Below are the code and all the weights of a small trained network. Each question names an input and a class and asks about switching units off, where a switched-off unit gives its printed mean instead of its output.

import numpy as np


def w(rows, s, z=0):
    codes = np.array(rows[::2]) - 128.0
    scale = np.full(codes.shape[1], s)
    scale[-1] = z or s
    return codes * scale


def f(y):
    return y / 2 * (1 + np.tanh(0.7978845608 * (y + 0.044715 * y**3)))


def log_softmax(a):
    a = a - a.max(-1, keepdims=True)
    return a - np.log(np.exp(a).sum(-1, keepdims=True))


def net(x, mask):
    res = np.array(x, float).reshape(1, 8) / 4 @ E
    y = f(res @ A[0][:, :-1].T + A[0][:, -1])
    res = res + np.where(mask, y, B[0][:, -1]) @ B[0][:, :-1]
    return log_softmax(res[-1] @ U[:, :-1].T + U[:, -1])


A, B = {}, {}
E = w([
[182,147,153,78,99,99,139,153,129,61,73,160],'x0',
[187,74,75,131,89,97,80,182,142,1,89,175],'x1',
[225,219,79,114,57,66,49,50,26,115,88,76],'x2',
[133,147,35,92,226,113,103,126,23,205,215,218],'x3',
[216,115,170,32,165,40,100,40,105,145,244,91],'x4',
[186,74,114,49,113,57,76,227,108,78,149,109],'x5',
[123,118,121,226,171,67,175,179,72,10,149,87],'x6',
[202,196,65,136,78,118,49,173,74,143,75,188],'x7',
],0.0095)
A[0] = w([
[129,125,159,179,64,141,151,174,110,70,59,66,146],'N0',
[92,133,131,189,76,113,47,165,160,85,76,157,195],'N1',
[163,139,73,98,100,148,113,152,15,119,154,138,3],'N2',
[127,64,190,143,135,141,167,151,84,88,215,55,146],'N3',
[217,168,2,89,171,42,45,160,63,162,120,187,206],'N4',
[90,182,116,128,108,174,175,22,132,155,133,80,100],'N5',
[162,113,106,92,189,159,185,75,122,122,192,11,140],'N6',
[46,73,94,208,177,201,134,180,131,150,111,240,113],'N7',
[129,177,101,116,139,92,87,202,161,137,114,117,172],'N8',
[42,147,67,150,140,231,131,202,170,126,157,236,86],'N9',
[103,245,164,154,125,227,119,25,157,201,78,144,117],'N10',
[113,115,173,168,122,171,203,100,151,128,166,77,128],'N11',
[222,72,194,25,94,125,85,136,162,98,158,165,111],'N12',
[186,124,134,186,88,150,146,165,162,41,59,78,136],'N13',
[67,140,156,165,138,137,154,47,138,153,186,67,236],'N14',
[54,112,118,180,141,202,141,158,86,176,95,227,185],'N15',
[125,120,140,186,50,131,120,171,85,45,52,110,145],'N16',
],0.0094,0.0059)
B[0] = w([
[107,100,147,162,83,61,132,137,151,95,52,107,197],'N0',
[164,132,112,119,54,127,180,186,187,25,189,59,193],'N1',
[182,229,139,60,116,122,164,100,81,68,168,64,172],'N2',
[20,174,177,108,202,46,105,123,182,85,138,173,183],'N3',
[248,188,97,115,125,137,131,103,1,80,185,178,253],'N4',
[110,175,105,192,122,96,48,71,131,194,38,117,182],'N5',
[22,135,221,57,169,50,139,120,100,134,124,160,186],'N6',
[149,106,70,130,179,224,240,155,183,101,219,55,211],'N7',
[177,169,137,140,137,126,202,188,147,123,148,124,161],'N8',
[200,54,21,157,131,183,227,149,162,99,237,76,201],'N9',
[150,104,138,195,13,227,49,39,87,196,100,74,211],'N10',
[34,112,199,172,124,77,129,101,110,145,104,137,182],'N11',
[157,45,118,70,136,212,64,181,137,172,108,243,191],'N12',
[127,154,129,149,157,55,129,210,214,95,34,133,205],'N13',
[28,131,155,180,165,131,88,55,146,159,86,133,205],'N14',
[122,103,89,239,161,221,221,109,157,146,224,20,201],'N15',
[171,192,186,208,102,97,128,239,173,87,76,108,208],'N16',
],0.0076,0.024)
U = w([
[28,109,181,97,184,88,114,70,160,116,153,120,31],'0',
[190,47,134,7,129,150,51,129,196,153,125,208,159],'1',
[99,81,89,164,160,215,178,129,182,112,193,114,179],'2',
[164,140,155,146,81,105,114,207,204,38,35,116,92],'3',
[212,211,75,80,140,101,80,119,63,87,149,151,218],'4',
[107,161,139,169,50,188,69,35,159,189,64,87,2],'5',
],0.011,0.0048)

Each question gives the input, the list of numbers given to net, and the class t.
The units are the neurons (one row each of A and B). Each row of codes is followed by its name. A weight is (code - 128) times the scale printed after its matrix; where a second scale follows, it is the last column's (A, B and U).
mask holds one flag per neuron, in row order. A switched-off neuron (its flag False) gives its mean, the last column of its row in B, instead of its output. The means were averaged over made-up inputs and are rounded, as every weight is.
A unit's drop is (log p(t) with every unit on - log p(t) with that unit switched off) / (log p(t) with every unit on - log p(t) with every unit switched off).
The circuit of an input: a set's keep is (log p(t) with only the set's units on - log p(t) with every unit switched off) / (log p(t) with every unit on - log p(t) with every unit switched off). Starting from the 12 units with the biggest drops (on a tie, the unit counted first), units are removed one at a time, each time the one whose removal leaves the highest keep (on an exact tie, the one counted first), for as long as the keep stays at least 0.8.
units of the circuit, in order: the units of the circuit, biggest drop first
k most important neurons: the k neurons with the biggest drops, biggest first
drop when u is switched off: that unit's drop, to one decimal
input [3,-4,1,1,-6,2,-8,3], class 2: 2 most important neurons	N9, N15
input [2,0,7,4,5,0,2,-8], class 0: units of the circuit, in order	N6
input [7,-7,2,2,-8,5,-7,-6], class 5: 2 most important neurons	N10, N7
input [-5,-2,-3,7,6,-4,-3,4], class 4: 3 most important neurons	N4, N11, N0
input [2,0,-7,2,2,5,-4,-3], class 1: units of the circuit, in order	N12, N15
input [-6,-8,-3,-7,0,-7,4,-6], class 5: 2 most important neurons	N10, N5
input [8,4,-4,-2,-7,-5,-2,7], class 2: 4 most important neurons	N15, N9, N7, N5
input [0,3,-8,-5,-1,-2,6,-1], class 3: 3 most important neurons	N13, N0, N16
input [-1,4,-5,-7,-4,-8,-1,8], class 2: 3 most important neurons	N15, N7, N9
input [4,-8,6,-6,4,-1,3,-1], class 5: 2 most important neurons	N5, N10
input [3,7,-8,-3,-8,-1,-3,3], class 2: 2 most important neurons	N7, N9
input [-8,-2,1,-4,8,6,1,2], class 0: 2 most important neurons	N6, N3
input [0,8,-3,-2,-2,-3,-6,5], class 2: 3 most important neurons	N9, N15, N7
input [7,-4,-2,0,6,1,-6,-4], class 1: units of the circuit, in order	N12
input [-7,-8,-8,-1,8,0,-7,-4], class 0: drop when N6 is switched off	0.8
input [-2,8,2,-4,7,0,-2,8], class 4: drop when N4 is switched off	1.3
input [-4,-7,5,1,-2,-5,6,-6], class 5: drop when N5 is switched off	0.2
input [1,-8,-4,4,-1,-4,-4,-8], class 5: drop when N10 is switched off	0.8
